The symbols move the states like this.
* | $ & ~ § ^ +
JB | PJ TJ SG SM LG LT
PM | RQ NL QF NJ LJ RM
GJ | HG HS BH RR FQ NR
TJ | JH RP JB LD SG LC
DJ | MJ JZ DP RQ RF GT
QF | BG PM LJ ZZ GB SF
DS | RR CN QG FM PN PC
LT | TJ LC PP DT NB HC
GZ | FT PR TB ZR DD JQ
FH | DD RZ TR JC BC HD
RC | QF SF QB DR LL TM
RT | GS RN MH BH HS CF
RP | GG FC TJ LG JB SM
GQ | DJ GT JN PM QQ LJ
JH | TR GG PJ MB MC RP
SG | MC JB LG LC LD PP
RQ | TZ QL BG JN GT NL
HZ | QB SJ PR DD GZ ZR
TM | SF RG SJ GZ HZ DD
RG | RM DR TM PR SJ TB
TH | ZM TZ JZ RF DJ RQ
NB | SG PP CD HC DT HG
PJ | BC JH MC FC ZH TJ
FG | QN PN FM ZM BM MJ
MC | QD PJ ZH RP MB JB
MB | BT ZH FC JB RP LG
NL | QL QQ PM GB QF ZZ
QZ | CD JF RN HS RT BH
JQ | PR JT GM TR RZ QD
BT | GM JC HD PJ GG ZH
DD | RG TB CH JQ ZR RZ
SJ | RC TM HZ TB PR CH
BC | ZR TR QD HD JC JH
ZZ | QQ NJ RM QB SF FT
DN | FQ TT CN PN DS FM
CF | RN FQ RR QN QH DN
JT | HZ ZR JQ FH GM BC
FM | TT FG BM BZ PC ZD
ZD | FG MJ GD TH SR DJ
PP | JB LT NB GS CD PB
TB | DR GZ DD JT CH GM
HG | PP PB JF RT QZ HS
SM | FC LD LC NB LT DT
LD | MB LG SM PP LC CD
ZR | SJ CH JT RZ JQ TR
GB | GQ LJ NJ SF ZZ QB
QQ | RF JN NL LJ PM NJ
BH | JF GJ FQ QH CF QN
QN | GJ NR TT DS DN PN
FQ | QZ BH CF NR RR TT
RM | NL ZZ SF LL RC DR
PC | CN BM ZM ZD BZ SR
CH | TM DD ZR GM JT FH
NR | HS QH QN CN TT QG
JN | DP GQ QQ QF NL GB
JZ | BZ TH DJ QL DP BG
TZ | PC SR TH DP JZ QL
ZM | DS PC BZ GD MJ TZ
QG | QH DS PN BM FG ZM
BZ | QG ZM MJ SR ZD TH
LG | ZH SG LD LT SM NB
FT | NJ LL DR SJ RG PR
NJ | JN GB ZZ RC RM LL
HS | PB MH GJ CF BH QH
FC | HD MB RP SG TJ LD
HD | RZ BT GG MC JH MB
JF | NB HG QZ MH RN GJ
DR | ZZ FT RG HZ TM GZ
RF | GD DP QL GT RQ JN
QH | MH RR NR DN QN DS
PN | NR QG FG PC FM BZ
QB | LJ RC LL RG FT SJ
LL | GB QB FT TM DR HZ
MH | HC RT HS FQ GJ RR
TR | CH FH BC BT QD GG
TT | BH QN DN QG CN FG
SF | PM RM RC FT QB RG
PR | LL HZ GZ CH TB JT
RR | RT CF QH TT NR CN
BM | DN FM PC MJ ZM GD
LJ | GT QF GB RM NJ RC
PB | LT HC HG RN JF MH
QL | SR RF RQ GQ BG QQ
QD | JT BC JC GG BT PJ
DT | LD CD GS HG HC QZ
DP | ZD DJ RF BG QL GQ
ZH | JC MC MB TJ FC SG
GS | SM DT HC JF PB RN
RN | DT QZ RT GJ MH FQ
LC | RP SM LT CD PP GS
GD | FM ZD SR JZ TZ DP
SR | BM GD TZ DJ TH RF
JC | JQ QD BT JH HD MC
CD | LG NB DT PB GS JF
CN | CF DN DS FG QG BM
HC | LC GS PB QZ HG RT
MJ | PN BZ ZD TZ GD JZ
GT | JZ BG GQ NL JN QF
RZ | TB GM FH QD TR BT
BG | TH RQ GT QQ GQ PM
GG | FH HD JH ZH PJ FC
GM | GZ JQ RZ BC FH JC

In the rows, zero is written as 25.

The rows follow the links: the fewer symbols apart two states are, the more alike their rows tend to be.

Each row is also shifted at random along 7 hidden directions that mean nothing.

Some states, each with a row of numbers:
TZ: [ 26  40  36  25  34  29  26  19  25  26  31  28  21  31  28  29  23  24  32  27  20  19  21  23  28  26  26  33]
SJ: [ 23  26  37  27  16  16  24  32  24  24  29  33  28  23  32  22  19  25  26  27  22  29  19  16  22  25  32  21]
PR: [ 21  32  27  18  23  23  28  24  25  18  27  26  22  28  22  21  29  23  23  23  21  31  15  19  25  19  29  17]
MB: [ 27  21  31  32  30  26  31  15  31  16  28  17  20  20  19  25  28  17  27  36  29  28  27  25  18  30  27  22]
GS: [ 25  32  31  26  21  21  25  27  32  19  21  26  29  26  24  30  16  22  22  23  19  25  29  31  15  25  24  22]
PM: [ 26  29  29  20  24  27  24  28  21  21  30  25  21  26  25  24  32  29  26  35  23  21  17  15  27  32  23  24]
RT: [ 37  29  33  25  26  23  25  17  36  25  28  26  28  21  30  26  18  32  15  23  25  26  27  31  12  36  28  19]
NR: [ 22  29  22  24  29  27  25  17  27  28  24  26  22  31  17  32  21  17  30  26  22  21  30  35  28  17  24  36]
HD: [ 24  20  29  26  23  27  31  22  30  16  19  20  26  28  15  30  26  17  19  31  17  32  28  29  21  18  21  25]
FC: [ 27  26  38  35  15  16  20  28  29  21  32  23  25  19  24  25  15  27  35  33  26  27  30  22  20  27  29  25]
BH: [ 29  25  21  23  22  22  20  15  27  35  28  30  25  24  26  31  19  26  30  18  30  24  31  29  26  19  29  26]
GB: [ 33  29  39  28  29  24  27  19  26  18  33  26  17  25  28  26  25  27  22  31  20  25  20  22  26  28  30  28]
RG: [ 25  22  27  24  22  20  28  37  22  27  21  31  31  25  33  17  24  31  17  21  23  28  19  18  22  30  30  19]
FQ: [ 30  34  34  22  17  18  20  25  27  30  29  34  30  28  29  34  14  32  32  20  25  21  30  24  22  22  30  24]
TR: [ 22  17  23  29  31  37  30  17  23  26  22  16  25  27  17  23  33  17  33  30  28  29  27  22  30  15  20  29]
QZ: [ 17  31  25  23  20  28  18  32  24  24  28  22  28  22  21  25  28  25  41  28  33  16  24  18  21  34  19  18]
HG: [ 24  33  20  16  24  23  24  30  28  20  22  27  29  25  25  24  23  28  22  12  28  22  23  27  16  28  28   9]
RP: [ 25  22  21  29  24  26  27  28  24  19  25  15  25  20  19  21  31  27  32  33  33  24  28  21  21  33  20  21]
JC: [ 25  23  25  23  32  33  32  23  27  31  24  26  29  33  26  21  24  22  31  27  31  28  23  21  24  20  35  25]
RC: [ 28  25  39  30  29  21  28  22  21  19  27  29  24  25  27  23  27  24  22  17  21  27  22  24  27  21  30  22]
LC: [ 23  20  17  28  21  27  27  22  23  28  19  19  30  24  19  31  27  22  31  26  27  26  34  28  26  18  17  28]
LD: [ 23  37  20  19  27  30  31  20  23  23  23  19  28  33  13  26  35  26  35  21  27  27  27  25  24  17  19  23]
LJ: [ 26  22  18  18  25  25  26  29  15  16  25  24  19  23  25  26  39  27  22  22  27  21  17  18  30  29  22  13]
DD: [ 20  31  27  26  20  24  21  28  23  25  34  23  20  25  27  19  22  24  38  31  28  27  19  13  29  19  29  25]
DS: [ 24  31  29  23  29  22  24  29  25  23  23  33  28  26  26  25  24  25  24  20  27  17  21  26  19  37  29  18]
QG: [ 16  30  15  16  27  24  20  28  23  24  21  29  25  27  17  23  30  23  25  16  26  19  21  31  25  26  22  21]
CD: [ 25  41  32  21  24  24  30  27  30  22  22  28  31  34  24  30  19  25  30  21  22  23  26  25  16  25  28  19]
DT: [ 21  31  20  22  27  27  28  24  28  25  20  23  28  30  22  27  21  19  29  23  26  24  28  29  21  21  25  24]
SF: [ 25  18  28  32  27  22  24  23  20  23  26  25  21  23  26  24  27  23  23  19  22  28  25  25  34  18  26  28]
JN: [ 20  23  40  26  22  25  21  28  20  23  34  31  25  20  28  26  33  21  35  35  29  18  15   9  25  36  27  17]
NB: [ 24  21  25  32  19  23  26  29  27  28  19  24  30  23  28  31  16  22  28  30  23  25  34  27  21  26  21  30]
ZM: [ 24  21  16  23  25  22  20  17  20  33  30  28  22  18  27  25  30  23  26  25  31  21  23  24  29  28  22  25]
BC: [ 24  18  25  28  22  30  28  26  26  24  20  18  28  28  20  25  26  24  25  26  21  31  30  25  26  16  20  28]
TM: [ 21  18  28  26  25  23  29  21  24  25  24  27  24  23  25  22  28  17  20  27  23  31  20  22  25  20  28  22]
CH: [ 24  20  21  29  20  25  22  28  23  22  28  17  19  21  27  20  23  26  25  32  24  29  25  20  29  21  22  28]
QQ: [ 23  12  18  23  17  21  18  30  21  27  26  26  21  18  27  24  27  25  17  28  24  25  22  22  30  27  23  26]

Complete each set of four: the symbols that take the first to the second take the third to the fourth, perhaps in another order.
Answer with the state's name.
A [ 25  25  17  22  24  20  19  16  28  32  27  28  22  21  23  23  22  26  13  23  20  27  25  36  26  23  23  33]
B [ 23  26  15  21  27  25  23  31  25  29  17  28  27  28  25  26  20  26  21  19  26  18  28  32  25  28  25  28]
C [ 22  36  27  21  24  25  21  25  31  23  28  25  27  26  22  24  21  24  31  21  28  23  24  26  18  27  26  19]
D PP

A [ 31  22  29  28  28  22  25  19  23  20  29  25  17  23  26  25  25  27  18  24  20  27  23  27  30  21  28  28]
B [ 32  15  30  33  25  23  24  21  24  21  28  21  16  18  29  27  25  26  17  34  21  26  26  25  29  29  23  33]
C [ 29  27  25  23  17  24  19  29  27  29  26  26  29  23  26  30  20  34  28  27  26  21  31  24  23  29  21  26]
D HS

A [ 26  25  20  23  22  24  24  32  22  22  27  21  21  23  30  18  24  30  23  26  26  29  20  17  26  24  26  20]
B [ 26  25  16  26  21  23  22  26  28  25  25  18  23  24  19  20  21  30  27  27  28  30  31  29  23  20  25  28]
C [ 25  28  36  25  25  23  30  27  29  23  27  30  26  28  27  25  19  21  33  31  30  25  22  18  18  28  38  18]
D PB

A [ 29  23  33  29  38  28  28  13  26  24  24  28  21  24  30  27  23  19  15  19  21  24  23  32  26  27  28  28]
B [ 16  19  31  27  15  25  16  37  21  24  24  27  27  20  25  24  27  24  23  30  18  21  22  20  28  30  16  27]
C [ 23  27  26  26  26  23  23  35  25  26  21  30  29  24  29  24  20  28  25  26  26  15  25  27  21  39  26  26]
D FM

A [ 19  19  31  36  32  27  21  12  29  31  28  25  21  18  20  26  23  10  30  38  25  20  28  33  25  31  22  40]
B [ 22  21  26  29  23  25  20  24  20  20  23  24  21  21  25  32  27  20  22  21  16  21  28  29  31  22  14  29]
C [ 27  31  27  25  25  23  20  24  32  35  30  28  26  24  27  19  14  32  17  33  20  24  25  33  21  33  26  41]
D DP

A [ 19  28  16  22  28  29  26  28  28  32  21  25  28  28  26  23  19  21  34  26  32  21  26  25  21  25  28  25]
B [ 29  33  27  21  26  30  24  19  30  28  28  23  27  27  21  28  25  29  29  28  26  23  28  27  20  28  21  27]
C [ 23  22  23  28  18  22  22  31  31  26  25  21  24  26  23  21  12  25  26  36  23  29  29  27  22  22  29  33]
D LD

A [ 24  22  23  26  20  25  20  30  21  24  29  21  17  24  26  24  25  29  26  35  21  23  24  20  33  26  21  35]
B [ 19  20  31  28  29  25  29  18  22  25  26  27  25  24  23  22  30  15  26  28  24  30  20  21  27  20  28  25]
C [ 29  23  20  25  42  30  32   6  31  28  21  25  20  28  23  30  23  15  16  23  25  23  28  41  23  25  29  32]
D ZM

A [ 21  27  26  26  26  24  22  29  27  23  21  26  26  25  21  26  24  23  21  27  20  19  26  32  22  33  19  29]
B [ 24  16  10  23  25  22  24  29  21  24  15  26  26  22  24  30  26  22  17  15  26  18  29  34  26  28  22  21]
C [ 23  31  23  21  21  19  19  19  25  32  31  30  24  24  25  25  22  27  25  24  24  24  23  27  26  25  25  30]
D FG

A [ 24  22  22  24  22  19  19  19  24  29  28  30  24  17  26  25  27  23  19  23  26  24  25  29  24  30  22  25]
B [ 29  22  24  20  28  27  25  26  24  27  29  29  23  24  32  20  27  28  18  30  27  23  17  18  25  36  30  23]
C [ 17  28  24  25  21  24  22  22  30  22  22  23  24  25  18  29  18  15  30  22  22  26  29  33  21  17  22  25]
D DS

A [ 26  14  26  36  25  28  23  20  24  32  27  20  23  21  28  22  19  24  30  27  28  31  31  24  30  15  27  32]
B [ 27  10  22  31  22  27  27  27  24  28  19  20  29  23  24  25  23  24  21  25  25  31  31  26  27  18  22  28]
C [ 24  21  28  24  25  27  23  20  25  24  30  23  17  24  23  25  29  21  22  37  21  26  20  22  29  26  22  32]
D LJ

A [ 24  32  23  20  32  27  25  22  26  32  29  29  26  26  26  19  27  27  25  28  29  20  19  25  22  37  27  27]
B [ 25  24  34  31  21  14  18  26  26  29  26  37  26  22  32  32  11  22  29  18  26  19  30  29  23  26  34  26]
C [ 22  15  26  28  28  27  23  24  22  21  20  27  23  20  27  26  29  18  14  18  20  23  23  30  28  27  20  23]
D GD

A [ 22  25  40  32  21  17  21  23  28  18  24  30  25  21  22  35  19  17  25  24  17  20  30  33  21  27  22  26]
B [ 27  29  27  19  36  25  29   4  23  23  31  29  21  20  23  28  40  16  23  21  31  21  17  25  22  32  26  13]
C [ 19  35  28  17  23  24  27  42  17  22  22  30  32  35  24  17  31  32  28  16  22  24  15  15  27  23  26  17]
D TB

A [ 19  32  21  21  32  33  30  24  26  19  27  17  22  30  14  20  33  19  41  36  34  22  20  17  23  28  27  20]
B [ 25  34  40  24  25  22  31  22  31  10  28  24  23  28  17  27  27  19  31  30  24  28  21  21  15  26  30  14]
C [ 17  20  30  22  20  26  19  28  22  22  26  28  24  22  22  25  31  19  21  27  19  24  19  21  28  26  19  23]
D BG

A [ 31  26  23  26  28  26  24  25  27  28  30  22  17  28  29  19  18  34  17  33  19  27  24  26  30  25  28  41]
B [ 26  23  31  30  22  25  23  28  21  21  32  21  22  20  30  22  25  26  34  26  29  26  24  14  27  23  26  21]
C [ 21  31  24  22  16  22  21  39  24  28  29  24  25  28  31  17  17  33  29  33  22  28  21  14  27  24  28  29]
D ZH

A [ 26  24  18  20  26  32  32  36  25  25  15  21  33  34  23  20  26  31  21  27  24  28  25  22  22  25  23  24]
B [ 23  14  36  38  17  23  20  26  20  28  28  24  28  18  28  27  22  21  39  25  29  27  31  17  30  16  26  24]
C [ 16  25  20  23  26  26  20  23  23  26  24  25  24  22  17  24  30  19  27  25  25  19  23  29  26  29  19  26]
D DN

A [ 27  19  23  23  18  15  26  26  29  18  21  28  24  22  24  26  19  22  16  17  24  31  25  28  18  19  33  12]
B [ 26  33  19  22  23  26  26  35  28  23  25  17  25  29  21  16  22  35  29  30  29  26  25  24  20  29  27  26]
C [ 20  26  32  26  27  24  22  24  18  20  25  30  23  23  27  31  30  19  29  15  22  18  22  23  30  23  22  19]
D QL

